sove: [110  99 163 127 109 153 144 144 116  98]
Vapu: [152 126 166 137 127 198 105 119 145  78]
Nifo: [167 147  79 160 124 121  98 111 167 142]
sakat: [109 136 106 103 146 108 140 121 105 143]
Zav: [ 56  78 160 107  98  70 194 177  76 148]
Zegi: [123 110 188 123 122 179 130 137 121  84]
gir: [152 141 146 130 140 173 104 113 138 101]
fur: [ 90 111 174 104 126 102 162 155  94 140]
diff Nifo: [167 147  79 160 123 121  98 111 167 142] : 5, [124]
loc: [166] : Vapu, 3
diff Vapu: [152 126 166 137 127 198 104 119 145  78] : 7, [105]
loc: [147] : Nifo, 2
loc: [94] : fur, 9
diff Nifo: [167 147  79 160 124 120  98 111 167 142] : 6, [121]

rilon: [117 140 120 123 122 145 140 108 109 135]
gaka: [145 151  87 117 146 147 116 164 121 116]
buv: [122 119 152 128 106 116 146  94 165 138]
loc: [119] : buv, 2
diff rilon: [117 140 120 123 122 146 140 108 109 135] : 6, [145]
diff gaka: [145 151  86 117 146 147 116 164 121 116] : 3, [87]
loc: [152] : buv, 3
loc: [109] : rilon, 9

fup: [111 116 128 131 111 136 121 130 125]
vas: [109 178 153 155 105 177  95 175 145]
gapi: [176 141 172 137 113 178 167 175 174]
zopag: [111 116 128 102 111 136 121 130 116]
diff vas: [109 178 153 156 105 177  95 175 145] : 4, [155]
diff fup: [111 116 128 131 111 137 121 130 125] : 6, [136]
loc: [131] : fup, 4
diff vas: [109 178 153 155 105 177  95 175 144] : 9, [145]
diff vas: [109 179 153 155 105 177  95 175 145] : 2, [178]
diff vas: [109 178 153 155 104 177  95 175 145] : 5, [105]
loc: [137] : gapi, 4

fazu: [ 89 103  75 159 150 162 110]
pufo: [ 90 107  76 162 149 160 113]
tanez: [ 85  93  70 151 154 167 105]
tani: [ 85  93  70 152 154 167 118]
reziv: [ 88 100  74 156 152 163 109]
dilis: [ 86  94  71 153 153 166 106]
diff reziv: [ 88 100  75 156 152 163 109] : 3, [74]
diff reziv: [ 87 100  74 156 152 163 109] : 1, [88]
loc: [100] : reziv, 2
loc: [107] : pufo, 2

roro: [184 166 159 154 159 146 163 126 180]
lene: [ 94 108 174 151 162 134 176 138 183]
vebid: [144 128  82 120 100 175  84 143 128]
der: [184 166 174 154 159 146 163 126 180]
mul: [ 62  93 206 128 134 131 207 112 179]
loc: [176] : lene, 7
diff der: [184 166 174 154 159 146 164 126 180] : 7, [163]
loc: [175] : vebid, 6
diff lene: [ 94 108 174 151 162 134 176 138 182] : 9, [183]
loc: [100] : vebid, 5
[184 166 159 154 159 146 163 126 180] : roro

